Below is a small trained network, with its code and all its weights. Each question gives an input and a target symbol and asks what happens when units are switched off, that is, made to give their printed mean instead of their output.

import numpy as np


def w(rows, s, z=0):
    codes = np.array(rows[::2]) - 128.0
    scale = np.full(codes.shape[1], s)
    scale[-1] = z or s
    return codes * scale


def f(y):
    return y / 2 * (1 + np.tanh(0.7978845608 * (y + 0.044715 * y**3)))


def softmax(a):
    e = np.exp(a - a.max(-1, keepdims=True))
    return e / e.sum(-1, keepdims=True)


def log_softmax(a):
    a = a - a.max(-1, keepdims=True)
    return a - np.log(np.exp(a).sum(-1, keepdims=True))


def net(x, mask):
    ids = ['αδεζηλξπτψω'.index(c) for c in x.split()]
    T = len(ids)
    res = E[ids] + P[:T]
    u = 0
    for l in range(2):
        r = res
        for j in range(2):
            rows = slice(2 * j, 2 * j + 2)
            q, k, v = (r @ M[l][rows].T for M in (Q, K, V))
            z = softmax(np.where(np.tri(T) > 0, q @ k.T / 2**0.5, -1e9)) @ v
            o = O[l][rows]
            res = res + np.where(mask[u + j], z, o[:, -1]) @ o[:, :-1]
        u += 2
        y = f(res @ A[l][:, :-1].T + A[l][:, -1])
        res = res + np.where(mask[u : u + 16], y, B[l][:, -1]) @ B[l][:, :-1]
        u += 16
    return log_softmax(res[-1] @ U[:, :-1].T + U[:, -1])


Q, K, V, O, A, B = {}, {}, {}, {}, {}, {}
E = w([
[116,49,82],'α',
[88,69,89],'δ',
[115,62,90],'ε',
[137,77,138],'ζ',
[145,60,119],'η',
[136,54,137],'λ',
[151,76,158],'ξ',
[194,76,183],'π',
[24,99,182],'τ',
[190,227,232],'ψ',
[1,235,194],'ω',
],0.0075)
P = w([
[135,16,112],'0',
[149,8,213],'1',
[160,1,234],'2',
[131,8,248],'3',
[121,43,230],'4',
[114,50,227],'5',
[100,76,230],'6',
[113,104,224],'7',
[107,92,225],'8',
[98,122,207],'9',
[82,141,175],'10',
[94,130,171],'11',
[71,166,161],'12',
],0.0035)
Q[0] = w([
[152,222,108],'0.h1',
[142,254,119],'0.h1',
[63,20,178],'0.h2',
[118,5,144],'0.h2',
],0.0076)
K[0] = w([
[205,36,73],'0.h1',
[222,14,31],'0.h1',
[124,255,190],'0.h2',
[146,230,235],'0.h2',
],0.0078)
V[0] = w([
[252,42,42],'0.h1',
[2,195,140],'0.h1',
[171,183,234],'0.h2',
[35,76,5],'0.h2',
],0.0068)
O[0] = w([
[197,18,19,8],'0.h1',
[2,213,205,185],'0.h1',
[168,213,160,140],'0.h2',
[39,7,109,141],'0.h2',
],0.007,0.0017)
A[0] = w([
[240,83,58,110],'0.n1',
[217,141,82,164],'0.n2',
[33,64,69,199],'0.n3',
[202,138,104,130],'0.n4',
[248,76,87,97],'0.n5',
[28,59,2,90],'0.n6',
[153,45,64,117],'0.n7',
[55,57,67,153],'0.n8',
[226,128,93,148],'0.n9',
[197,121,66,166],'0.n10',
[228,158,83,172],'0.n11',
[36,60,129,237],'0.n12',
[191,20,39,90],'0.n13',
[97,34,188,152],'0.n14',
[42,87,65,253],'0.n15',
[134,231,199,215],'0.n16',
],0.0073,0.0046)
B[0] = w([
[205,164,33,147],'0.n1',
[41,186,90,126],'0.n2',
[219,144,202,204],'0.n3',
[23,157,96,118],'0.n4',
[162,132,10,145],'0.n5',
[227,185,211,157],'0.n6',
[218,121,111,159],'0.n7',
[197,137,182,175],'0.n8',
[29,175,72,128],'0.n9',
[140,212,78,134],'0.n10',
[32,193,126,124],'0.n11',
[218,97,190,253],'0.n12',
[231,102,98,175],'0.n13',
[195,38,155,199],'0.n14',
[229,144,185,222],'0.n15',
[254,135,185,222],'0.n16',
],0.0065,0.0064)
Q[1] = w([
[37,226,102],'1.h1',
[220,92,189],'1.h1',
[79,153,227],'1.h2',
[170,90,2],'1.h2',
],0.0063)
K[1] = w([
[76,76,203],'1.h1',
[153,238,120],'1.h1',
[229,141,141],'1.h2',
[2,153,63],'1.h2',
],0.0062)
V[1] = w([
[112,179,207],'1.h1',
[60,144,164],'1.h1',
[180,84,254],'1.h2',
[209,120,107],'1.h2',
],0.0053)
O[1] = w([
[197,176,223,110],'1.h1',
[217,55,204,44],'1.h1',
[57,104,240,251],'1.h2',
[3,156,125,244],'1.h2',
],0.0039,0.019)
A[1] = w([
[109,122,3,191],'1.n1',
[31,208,54,148],'1.n2',
[138,182,90,41],'1.n3',
[128,42,105,226],'1.n4',
[129,99,207,104],'1.n5',
[122,203,143,121],'1.n6',
[208,173,107,13],'1.n7',
[129,101,193,126],'1.n8',
[63,185,52,202],'1.n9',
[19,198,83,91],'1.n10',
[178,137,197,253],'1.n11',
[56,32,178,136],'1.n12',
[66,41,159,195],'1.n13',
[128,61,211,144],'1.n14',
[215,138,123,5],'1.n15',
[108,5,90,11],'1.n16',
],0.0057,0.0053)
B[1] = w([
[1,114,119,148],'1.n1',
[248,218,230,146],'1.n2',
[67,110,186,119],'1.n3',
[128,111,47,152],'1.n4',
[75,82,120,202],'1.n5',
[188,91,195,140],'1.n6',
[73,211,187,131],'1.n7',
[91,89,112,193],'1.n8',
[145,235,155,144],'1.n9',
[200,150,229,149],'1.n10',
[153,80,90,244],'1.n11',
[68,155,92,206],'1.n12',
[107,168,76,202],'1.n13',
[78,86,106,226],'1.n14',
[64,205,201,134],'1.n15',
[81,111,210,118],'1.n16',
],0.0065,0.011)
U = w([
[190,185,163,58],'α',
[181,35,193,83],'δ',
[185,117,129,124],'ε',
[127,114,77,199],'ζ',
[141,122,78,158],'η',
[127,85,74,166],'λ',
[118,130,68,163],'ξ',
[106,186,52,228],'π',
[5,52,93,4],'τ',
[155,255,200,89],'ψ',
[108,142,204,67],'ω',
],0.0046,0.003)

Each question gives the input, a string of symbols that net reads in full, and the target symbol t.
The units are the heads (2 rows each of Q, K, V and O) and the neurons (one row each of A and B). Each row of codes is followed by its name. A weight is (code - 128) times the scale printed after its matrix; where a second scale follows, it is the last column's (O, A, B and U).
mask holds one flag per unit, layer by layer, with each layer's heads first. A switched-off unit (its flag False) gives its mean, the last column of its rows in O or B, instead of its output. The means were averaged over made-up inputs and are rounded, as every weight is.
A unit's drop is (log p(t) with every unit on - log p(t) with that unit switched off) / (log p(t) with every unit on - log p(t) with every unit switched off).
unit that matters most: the unit with the biggest drop
k most important neurons: the k neurons with the biggest drops, biggest first
k most important neurons of layer l: the k neurons of layer l with the biggest drops, biggest first
heads that matter: for each layer, one digit per head in row order, 1 if its drop is at least 0.15 and else 0, layers parted by /
input δ δ δ α δ α, target δ: heads that matter -> 01 / 00
input α α λ α λ δ ψ τ, target ψ: heads that matter -> 11 / 11
input δ α ε τ ψ λ ψ λ α, target ψ: heads that matter -> 11 / 00
input δ α δ ε α ε ζ ω, target τ: heads that matter -> 01 / 01
input δ δ δ, target δ: 2 most important neurons -> 0.n6; 0.n3
input ω ζ δ ζ α α π α δ, target δ: heads that matter -> 10 / 11
input δ ψ δ α ω α δ ξ, target τ: heads that matter -> 01 / 11
input ω δ τ α, target δ: unit that matters most -> 1.h1
input α π π δ, target π: heads that matter -> 11 / 01
input α τ α δ ω, target ψ: heads that matter -> 11 / 11
input ε λ π δ λ ξ π, target π: heads that matter -> 10 / 01
input α η α δ δ δ ω δ ψ δ δ δ, target ψ: 2 most important neurons -> 0.n13; 0.n1
input ω λ δ ε, target δ: heads that matter -> 10 / 11
input α δ τ δ ω α, target ψ: most important neuron -> 0.n13
input δ τ ω δ λ ε, target τ: heads that matter -> 11 / 01
input δ τ δ α ψ ω δ α ξ λ, target τ: heads that matter -> 01 / 11
input δ ω η ω δ δ ω ε, target τ: heads that matter -> 01 / 11
input η η ε δ ψ η, target ψ: 2 most important neurons -> 1.n2; 1.n9
input λ δ λ ψ, target ψ: 3 most important neurons of layer 1 -> 1.n2; 1.n9; 1.n10
input δ δ δ ζ δ δ δ δ ε π τ δ ξ, target τ: unit that matters most -> 0.h2
input ζ ζ α ε η ψ λ, target ψ: 2 most important neurons of layer 1 -> 1.n2; 1.n9
input ω ω δ ω τ ζ, target δ: 2 most important neurons -> 0.n16; 1.n11
input α ζ ζ ζ ω δ, target ψ: 3 most important neurons -> 0.n13; 0.n1; 0.n7
input α ξ π ψ δ ψ ε α ω δ ξ, target ψ: 2 most important neurons of layer 1 -> 1.n2; 1.n10
input α τ δ η ε δ ε τ ω δ δ ζ, target ψ: 4 most important neurons -> 0.n13; 0.n1; 0.n7; 1.n2
